Here is a tiny trained network, its code and every weight. The questions are about switching its units off for an input and a class, where a switched-off unit gives its printed mean instead of its output.

import numpy as np


def w(rows, s, z=0):
    codes = np.array(rows[::2]) - 128.0
    scale = np.full(codes.shape[1], s)
    scale[-1] = z or s
    return codes * scale


def norm(h):
    return h / np.sqrt((h * h).mean(-1, keepdims=True) + 1e-5)


def f(y):
    return np.maximum(y, 0)


def log_softmax(a):
    a = a - a.max(-1, keepdims=True)
    return a - np.log(np.exp(a).sum(-1, keepdims=True))


def net(x, mask):
    res = np.array(x, float).reshape(1, 2) / 4 @ E
    u = 0
    for l in range(3):
        y = f(norm(res) @ A[l][:, :-1].T + A[l][:, -1])
        res = res + np.where(mask[u : u + 5], y, B[l][:, -1]) @ B[l][:, :-1]
        u += 5
    return log_softmax(norm(res)[-1] @ U[:, :-1].T + U[:, -1])


A, B = {}, {}
E = w([
[34,115,169,3,38],'x0',
[45,121,58,94,219],'x1',
],0.012)
A[0] = w([
[117,186,193,244,195,1],'L0N1',
[101,155,65,151,180,136],'L0N2',
[127,135,77,157,93,105],'L0N3',
[141,63,82,150,124,128],'L0N4',
[38,47,109,128,67,249],'L0N5',
],0.011,0.0046)
B[0] = w([
[184,252,165,1,157,224],'L0N1',
[96,90,217,147,62,234],'L0N2',
[136,129,160,82,63,141],'L0N3',
[158,163,172,31,82,167],'L0N4',
[211,117,167,98,165,253],'L0N5',
],0.0075,0.0066)
A[1] = w([
[88,113,135,148,144,2],'L1N1',
[81,98,70,111,157,86],'L1N2',
[178,175,210,179,50,89],'L1N3',
[113,202,123,119,42,74],'L1N4',
[7,142,83,123,243,186],'L1N5',
],0.012,0.0053)
B[1] = w([
[141,146,65,75,184,130],'L1N1',
[164,138,134,220,99,151],'L1N2',
[53,48,108,182,145,255],'L1N3',
[198,10,108,136,109,158],'L1N4',
[183,89,101,215,48,229],'L1N5',
],0.011,0.0091)
A[2] = w([
[124,99,125,108,164,139],'L2N1',
[187,248,81,154,242,253],'L2N2',
[194,73,195,141,161,76],'L2N3',
[188,205,40,127,165,51],'L2N4',
[67,84,195,118,145,160],'L2N5',
],0.011,0.0018)
B[2] = w([
[127,138,171,114,236,146],'L2N1',
[125,129,210,27,60,223],'L2N2',
[87,120,2,152,179,255],'L2N3',
[220,166,176,32,115,166],'L2N4',
[150,189,116,36,216,195],'L2N5',
],0.01,0.0081)
U = w([
[139,26,90,226,30,228],'0',
[189,142,173,77,109,254],'1',
[94,117,75,136,217,85],'2',
[50,246,204,219,32,2],'3',
[67,181,199,191,45,2],'4',
],0.012,0.0063)

Each question gives the input, the list of numbers given to net, and the class t.
The units are the neurons (one row each of A and B). Each row of codes is followed by its name. A weight is (code - 128) times the scale printed after its matrix; where a second scale follows, it is the last column's (A, B and U).
mask holds one flag per neuron, layer by layer. A switched-off neuron (its flag False) gives its mean, the last column of its row in B, instead of its output. The means were averaged over made-up inputs and are rounded, as every weight is.
A unit's drop is (log p(t) with every unit on - log p(t) with that unit switched off) / (log p(t) with every unit on - log p(t) with every unit switched off).
The circuit of an input: a set's keep is (log p(t) with only the set's units on - log p(t) with every unit switched off) / (log p(t) with every unit on - log p(t) with every unit switched off). Starting from the 12 units with the biggest drops (on a tie, the unit counted first), units are removed one at a time, each time the one whose removal leaves the highest keep (on an exact tie, the one counted first), for as long as the keep stays at least 0.8.
units of the circuit, in order: the units of the circuit, biggest drop first
k most important neurons: the k neurons with the biggest drops, biggest first
k most important neurons of layer l: the k neurons of layer l with the biggest drops, biggest first
drop of u: that unit's drop, to one decimal
input [0,-3], class 2: 3 most important neurons of layer 1 -> [L1N5 L1N3 L1N2]
input [-4,0], class 1: units of the circuit, in order -> [L0N1]
input [1,2], class 2: units of the circuit, in order -> [L2N2 L1N5]
input [1,1], class 2: units of the circuit, in order -> [L1N5 L2N2]
input [2,-3], class 2: 2 most important neurons -> [L1N5 L2N5]
input [-7,-6], class 1: units of the circuit, in order -> [L0N1 L1N5]
input [-6,6], class 0: 2 most important neurons of layer 0 -> [L0N5 L0N2]
input [3,1], class 2: 2 most important neurons of layer 0 -> [L0N5 L0N1]
input [-8,-4], class 1: units of the circuit, in order -> [L0N1 L2N2]
input [-7,-5], class 1: 4 most important neurons -> [L0N1 L0N2 L1N5 L2N2]
input [-2,-2], class 2: 3 most important neurons -> [L1N5 L0N5 L1N3]
input [-4,-3], class 1: 3 most important neurons -> [L0N1 L0N2 L1N5]
input [-7,8], class 0: 3 most important neurons -> [L1N5 L0N2 L0N5]
input [-5,-2], class 1: 3 most important neurons -> [L0N1 L2N2 L1N5]
input [1,-3], class 2: 2 most important neurons of layer 1 -> [L1N5 L1N2]
input [-2,-3], class 2: most important neuron -> [L1N5]
input [0,-2], class 2: 2 most important neurons -> [L1N5 L2N5]
input [-6,-2], class 1: 2 most important neurons -> [L0N1 L2N2]
input [-7,3], class 1: drop of L1N4 -> 0.0
input [0,8], class 0: drop of L1N5 -> 0.6
